Here is a tiny trained network, its code and every weight. The questions are about switching its units off for an input and a class, where a switched-off unit gives its printed mean instead of its output.

import numpy as np


def w(rows, s, z=0):
    codes = np.array(rows[::2]) - 128.0
    scale = np.full(codes.shape[1], s)
    scale[-1] = z or s
    return codes * scale


def norm(h):
    return h / np.sqrt((h * h).mean(-1, keepdims=True) + 1e-5)


def f(y):
    return y / 2 * (1 + np.tanh(0.7978845608 * (y + 0.044715 * y**3)))


def log_softmax(a):
    a = a - a.max(-1, keepdims=True)
    return a - np.log(np.exp(a).sum(-1, keepdims=True))


def net(x, mask):
    res = np.array(x, float).reshape(1, 6) / 4 @ E
    u = 0
    for l in range(2):
        y = f(norm(res) @ A[l][:, :-1].T + A[l][:, -1])
        res = res + np.where(mask[u : u + 15], y, B[l][:, -1]) @ B[l][:, :-1]
        u += 15
    return log_softmax(norm(res)[-1] @ U[:, :-1].T + U[:, -1])


A, B = {}, {}
E = w([
[159,48,200,137,37,122,68],'x0',
[179,191,239,112,185,110,171],'x1',
[95,175,131,177,127,2,75],'x2',
[128,130,129,128,126,129,128],'x3',
[129,128,128,128,129,127,128],'x4',
[163,126,125,246,83,143,207],'x5',
],0.0027)
A[0] = w([
[138,179,235,98,128,104,190,48],'0.n0',
[129,195,240,105,126,126,177,49],'0.n1',
[82,102,145,25,188,121,60,24],'0.n2',
[79,115,27,111,36,129,130,34],'0.n3',
[168,181,29,125,189,109,158,42],'0.n4',
[184,46,198,129,69,104,68,27],'0.n5',
[128,117,152,197,94,132,169,38],'0.n6',
[108,84,103,154,146,134,112,15],'0.n7',
[113,87,133,246,155,135,195,31],'0.n8',
[113,98,22,141,91,130,89,31],'0.n9',
[112,197,118,209,126,57,40,133],'0.n10',
[129,116,133,204,128,132,181,36],'0.n11',
[145,103,126,91,130,255,156,76],'0.n12',
[125,169,66,117,162,116,170,1],'0.n13',
[128,158,49,110,196,100,194,17],'0.n14',
],0.0049,0.00078)
B[0] = w([
[157,86,82,178,171,149,86,209],'0.n0',
[154,92,87,191,164,116,79,208],'0.n1',
[223,211,115,144,52,136,139,230],'0.n2',
[195,127,143,168,208,169,113,217],'0.n3',
[63,128,154,146,106,163,116,195],'0.n4',
[2,195,152,155,141,173,140,251],'0.n5',
[134,189,113,95,126,154,124,165],'0.n6',
[143,128,131,143,141,134,123,125],'0.n7',
[173,174,123,68,90,115,82,197],'0.n8',
[175,136,142,191,188,79,94,207],'0.n9',
[151,49,149,69,125,138,241,246],'0.n10',
[150,164,124,81,106,98,83,163],'0.n11',
[112,93,162,120,129,20,196,232],'0.n12',
[91,128,158,134,116,150,107,157],'0.n13',
[85,127,188,165,79,139,98,196],'0.n14',
],0.0086,0.0022)
A[1] = w([
[97,122,104,161,136,106,149,161],'1.n0',
[160,205,79,63,80,107,103,46],'1.n1',
[55,125,115,44,78,118,149,182],'1.n2',
[186,164,103,95,65,133,117,92],'1.n3',
[138,112,157,142,214,154,63,104],'1.n4',
[114,169,97,148,129,177,66,103],'1.n5',
[95,66,93,62,131,61,198,10],'1.n6',
[34,148,152,132,85,179,109,43],'1.n7',
[1,144,146,92,131,171,84,62],'1.n8',
[186,192,50,67,38,142,112,25],'1.n9',
[50,163,151,137,101,157,135,81],'1.n10',
[177,128,100,138,124,77,143,117],'1.n11',
[142,74,38,147,192,152,51,69],'1.n12',
[105,67,113,77,124,81,175,34],'1.n13',
[117,64,127,90,117,107,178,50],'1.n14',
],0.0067,0.0012)
B[1] = w([
[188,132,106,68,89,157,101,156],'1.n0',
[86,112,88,146,50,145,164,203],'1.n1',
[205,72,74,225,154,127,136,208],'1.n2',
[41,116,67,121,97,125,134,197],'1.n3',
[188,119,46,155,102,127,124,252],'1.n4',
[119,59,160,82,140,78,192,198],'1.n5',
[150,85,176,25,144,76,162,204],'1.n6',
[103,180,163,87,186,181,54,245],'1.n7',
[83,168,208,114,111,190,86,229],'1.n8',
[73,165,37,97,46,125,144,230],'1.n9',
[82,94,134,109,177,161,56,234],'1.n10',
[73,106,132,130,138,169,102,191],'1.n11',
[233,145,124,255,154,133,143,221],'1.n12',
[138,155,177,81,134,86,190,174],'1.n13',
[126,180,147,86,135,33,124,173],'1.n14',
],0.0085,0.0025)
U = w([
[255,109,77,254,163,134,132,181],'0',
[46,158,212,103,168,216,44,205],'1',
[46,151,21,107,7,127,175,120],'2',
[162,104,201,37,156,27,212,3],'3',
],0.007,0.00029)

Each question gives the input, the list of numbers given to net, and the class t.
The units are the neurons (one row each of A and B). Each row of codes is followed by its name. A weight is (code - 128) times the scale printed after its matrix; where a second scale follows, it is the last column's (A, B and U).
mask holds one flag per neuron, layer by layer. A switched-off neuron (its flag False) gives its mean, the last column of its row in B, instead of its output. The means were averaged over made-up inputs and are rounded, as every weight is.
A unit's drop is (log p(t) with every unit on - log p(t) with that unit switched off) / (log p(t) with every unit on - log p(t) with every unit switched off).
The circuit of an input: a set's keep is (log p(t) with only the set's units on - log p(t) with every unit switched off) / (log p(t) with every unit on - log p(t) with every unit switched off). Starting from the 12 units with the biggest drops (on a tie, the unit counted first), units are removed one at a time, each time the one whose removal leaves the highest keep (on an exact tie, the one counted first), for as long as the keep stays at least 0.8.
circuit, biggest first: the units of the circuit, biggest drop first
unit that matters most: the unit with the biggest drop
top k neurons: the k neurons with the biggest drops, biggest first
top k neurons in layer l: the k neurons of layer l with the biggest drops, biggest first
input [5,1,1,-7,-3,7], class 2: unit that matters most -> 0.n8
input [-7,6,8,7,3,2], class 3: top 2 neurons in layer 0 -> [0.n10; 0.n5]
input [4,-2,7,-1,-6,7], class 2: top 4 neurons -> [0.n8; 0.n12; 0.n6; 0.n11]
input [-7,-8,3,1,-8,-4], class 0: top 2 neurons in layer 0 -> [0.n3; 0.n9]
input [-7,4,4,5,-2,7], class 1: circuit, biggest first -> [0.n4; 0.n14; 1.n10]
input [7,-5,-5,-6,-5,-1], class 1: top 2 neurons -> [0.n5; 0.n10]
input [-7,-3,7,3,6,4], class 1: top 2 neurons -> [0.n4; 0.n14]
input [-7,0,3,-7,-4,-8], class 2: top 3 neurons -> [0.n2; 0.n5; 1.n9]
input [5,-7,6,7,-2,-1], class 0: top 3 neurons in layer 0 -> [0.n3; 0.n9; 0.n12]
input [5,-3,-2,4,8,-6], class 2: top 2 neurons in layer 1 -> [1.n9; 1.n1]
input [8,-3,6,6,5,8], class 1: circuit, biggest first -> [0.n5; 1.n7]
input [-7,-5,-7,5,1,3], class 1: top 3 neurons in layer 0 -> [0.n4; 0.n14; 0.n10]
input [2,5,-8,8,-8,-7], class 3: top 4 neurons in layer 0 -> [0.n12; 0.n8; 0.n6; 0.n11]
input [-2,4,-5,-7,-8,3], class 3: circuit, biggest first -> [0.n12]
input [-7,-8,4,3,-6,1], class 0: top 3 neurons in layer 0 -> [0.n3; 0.n9; 0.n5]
input [6,-6,5,-2,-5,-6], class 0: top 4 neurons -> [0.n9; 0.n3; 0.n8; 0.n4]
input [-3,4,5,-3,5,-6], class 2: top 2 neurons -> [0.n2; 0.n12]
input [8,-8,5,-2,5,1], class 0: top 3 neurons -> [0.n3; 0.n9; 0.n4]
input [-3,2,-3,-2,0,4], class 2: top 4 neurons in layer 0 -> [0.n8; 0.n5; 0.n11; 0.n10]
input [-1,1,5,0,-3,-2], class 3: circuit, biggest first -> [0.n10]
input [-8,-2,-6,-7,3,7], class 1: top 3 neurons -> [0.n4; 0.n14; 0.n2]
input [-5,-2,-6,4,5,1], class 3: top 2 neurons in layer 0 -> [0.n12; 0.n5]
input [-4,5,-7,3,5,3], class 3: top 3 neurons -> [0.n12; 0.n3; 0.n5]
input [2,-5,-6,1,-6,-2], class 3: top 3 neurons in layer 0 -> [0.n12; 0.n0; 0.n1]
input [8,6,-1,-5,8,6], class 1: top 4 neurons -> [0.n5; 0.n3; 0.n9; 0.n2]
